Below is a small trained network, with its code and all its weights. Each question gives an input and a class and asks what happens when units are switched off, that is, made to give their printed mean instead of their output.

import numpy as np


def w(rows, s, z=0):
    codes = np.array(rows[::2]) - 128.0
    scale = np.full(codes.shape[1], s)
    scale[-1] = z or s
    return codes * scale


def norm(h):
    return h / np.sqrt((h * h).mean(-1, keepdims=True) + 1e-5)


def f(y):
    return y / 2 * (1 + np.tanh(0.7978845608 * (y + 0.044715 * y**3)))


def log_softmax(a):
    a = a - a.max(-1, keepdims=True)
    return a - np.log(np.exp(a).sum(-1, keepdims=True))


def net(x, mask):
    res = np.array(x, float).reshape(1, 7) / 4 @ E
    u = 0
    for l in range(3):
        y = f(norm(res) @ A[l][:, :-1].T + A[l][:, -1])
        res = res + np.where(mask[u : u + 5], y, B[l][:, -1]) @ B[l][:, :-1]
        u += 5
    return log_softmax(norm(res)[-1] @ U[:, :-1].T + U[:, -1])


A, B = {}, {}
E = w([
[126,122,126],'x0',
[129,131,130],'x1',
[130,139,225],'x2',
[129,126,128],'x3',
[226,48,131],'x4',
[135,125,124],'x5',
[1,20,151],'x6',
],0.0091)
A[0] = w([
[150,105,135,107],'L0N0',
[123,143,248,135],'L0N1',
[216,34,146,181],'L0N2',
[30,235,124,6],'L0N3',
[114,109,4,206],'L0N4',
],0.016,0.0026)
B[0] = w([
[84,148,102,137],'L0N0',
[64,212,109,231],'L0N1',
[83,161,21,254],'L0N2',
[157,96,3,251],'L0N3',
[83,216,186,223],'L0N4',
],0.016,0.0065)
A[1] = w([
[125,103,202,61],'L1N0',
[106,23,200,9],'L1N1',
[150,188,212,75],'L1N2',
[122,246,128,179],'L1N3',
[33,47,253,1],'L1N4',
],0.0065,0.0033)
B[1] = w([
[1,64,43,98],'L1N0',
[78,52,130,107],'L1N1',
[110,18,118,114],'L1N2',
[249,134,116,255],'L1N3',
[183,69,103,125],'L1N4',
],0.0061,0.0049)
A[2] = w([
[93,26,109,156],'L2N0',
[191,101,159,240],'L2N1',
[121,250,56,144],'L2N2',
[43,81,143,253],'L2N3',
[154,73,82,47],'L2N4',
],0.017,0.0054)
B[2] = w([
[196,78,158,140],'L2N0',
[215,125,83,129],'L2N1',
[103,62,198,254],'L2N2',
[254,180,134,163],'L2N3',
[20,167,101,127],'L2N4',
],0.012,0.022)
U = w([
[89,137,1,81],'0',
[110,113,138,254],'1',
[59,198,193,67],'2',
[215,123,134,92],'3',
],0.015,0.0081)

Each question gives the input, the list of numbers given to net, and the class t.
The units are the neurons (one row each of A and B). Each row of codes is followed by its name. A weight is (code - 128) times the scale printed after its matrix; where a second scale follows, it is the last column's (A, B and U).
mask holds one flag per neuron, layer by layer. A switched-off neuron (its flag False) gives its mean, the last column of its row in B, instead of its output. The means were averaged over made-up inputs and are rounded, as every weight is.
A unit's drop is (log p(t) with every unit on - log p(t) with that unit switched off) / (log p(t) with every unit on - log p(t) with every unit switched off).
The circuit of an input: a set's keep is (log p(t) with only the set's units on - log p(t) with every unit switched off) / (log p(t) with every unit on - log p(t) with every unit switched off). Starting from the 12 units with the biggest drops (on a tie, the unit counted first), units are removed one at a time, each time the one whose removal leaves the highest keep (on an exact tie, the one counted first), for as long as the keep stays at least 0.8.
circuit, biggest first: the units of the circuit, biggest drop first
most important unit: the unit with the biggest drop
top k neurons: the k neurons with the biggest drops, biggest first
k most important neurons of layer l: the k neurons of layer l with the biggest drops, biggest first
drop of u: that unit's drop, to one decimal
input [5,-1,-8,2,5,7,-1], class 2: top 2 neurons -> (L0N4; L0N3)
input [7,-5,2,3,2,2,8], class 3: top 2 neurons -> (L2N3; L2N2)
input [2,1,-6,3,8,-4,-2], class 0: top 2 neurons -> (L0N2; L0N1)
input [5,-6,6,2,-8,-7,1], class 0: most important unit -> L0N3
input [3,-1,2,0,2,-4,4], class 3: circuit, biggest first -> (L2N3; L0N4; L0N3)
input [6,5,-2,1,-5,0,-8], class 3: circuit, biggest first -> (L0N2; L0N1)
input [0,2,3,-5,4,-8,6], class 3: top 2 neurons -> (L2N3; L0N4)
input [1,7,4,8,0,8,6], class 3: top 2 neurons -> (L2N3; L0N4)
input [-5,-7,7,4,2,8,-6], class 2: circuit, biggest first -> (L0N1; L2N3)
input [3,-4,-5,-2,-2,4,6], class 3: top 3 neurons -> (L2N3; L0N2; L0N1)
input [-5,-6,-5,-2,-3,-8,6], class 3: circuit, biggest first -> (L0N2; L2N3; L2N2)
input [6,-8,3,-8,-5,2,-8], class 3: circuit, biggest first -> (L0N2; L0N4)
input [3,-7,2,6,4,-3,8], class 3: top 3 neurons -> (L2N3; L0N3; L2N2)
input [-2,-8,5,-5,-7,6,-1], class 0: circuit, biggest first -> (L0N3)
input [-8,-2,-1,-8,-8,-1,6], class 0: top 2 neurons -> (L0N3; L2N2)
input [0,-7,-2,4,6,1,-6], class 0: 2 most important neurons of layer 2 -> (L2N3; L2N0)
input [6,3,5,2,6,1,7], class 3: 3 most important neurons of layer 2 -> (L2N3; L2N0; L2N2)
input [1,-1,3,-7,-1,-4,8], class 3: 2 most important neurons of layer 2 -> (L2N3; L2N2)
input [4,-8,5,-7,5,6,4], class 0: 2 most important neurons of layer 0 -> (L0N2; L0N4)
input [0,8,-4,7,2,7,0], class 2: most important unit -> L0N4
input [-1,7,6,-6,6,2,0], class 0: top 2 neurons -> (L0N2; L0N4)
input [5,2,1,2,-6,-7,1], class 0: drop of L0N3 -> 2.2
input [-5,-7,5,-8,-6,5,-1], class 0: drop of L0N3 -> 1.2
input [1,5,2,-1,4,-1,0], class 0: drop of L0N2 -> 0.9
input [-1,-5,-4,-4,1,2,2], class 2: drop of L0N4 -> 0.3
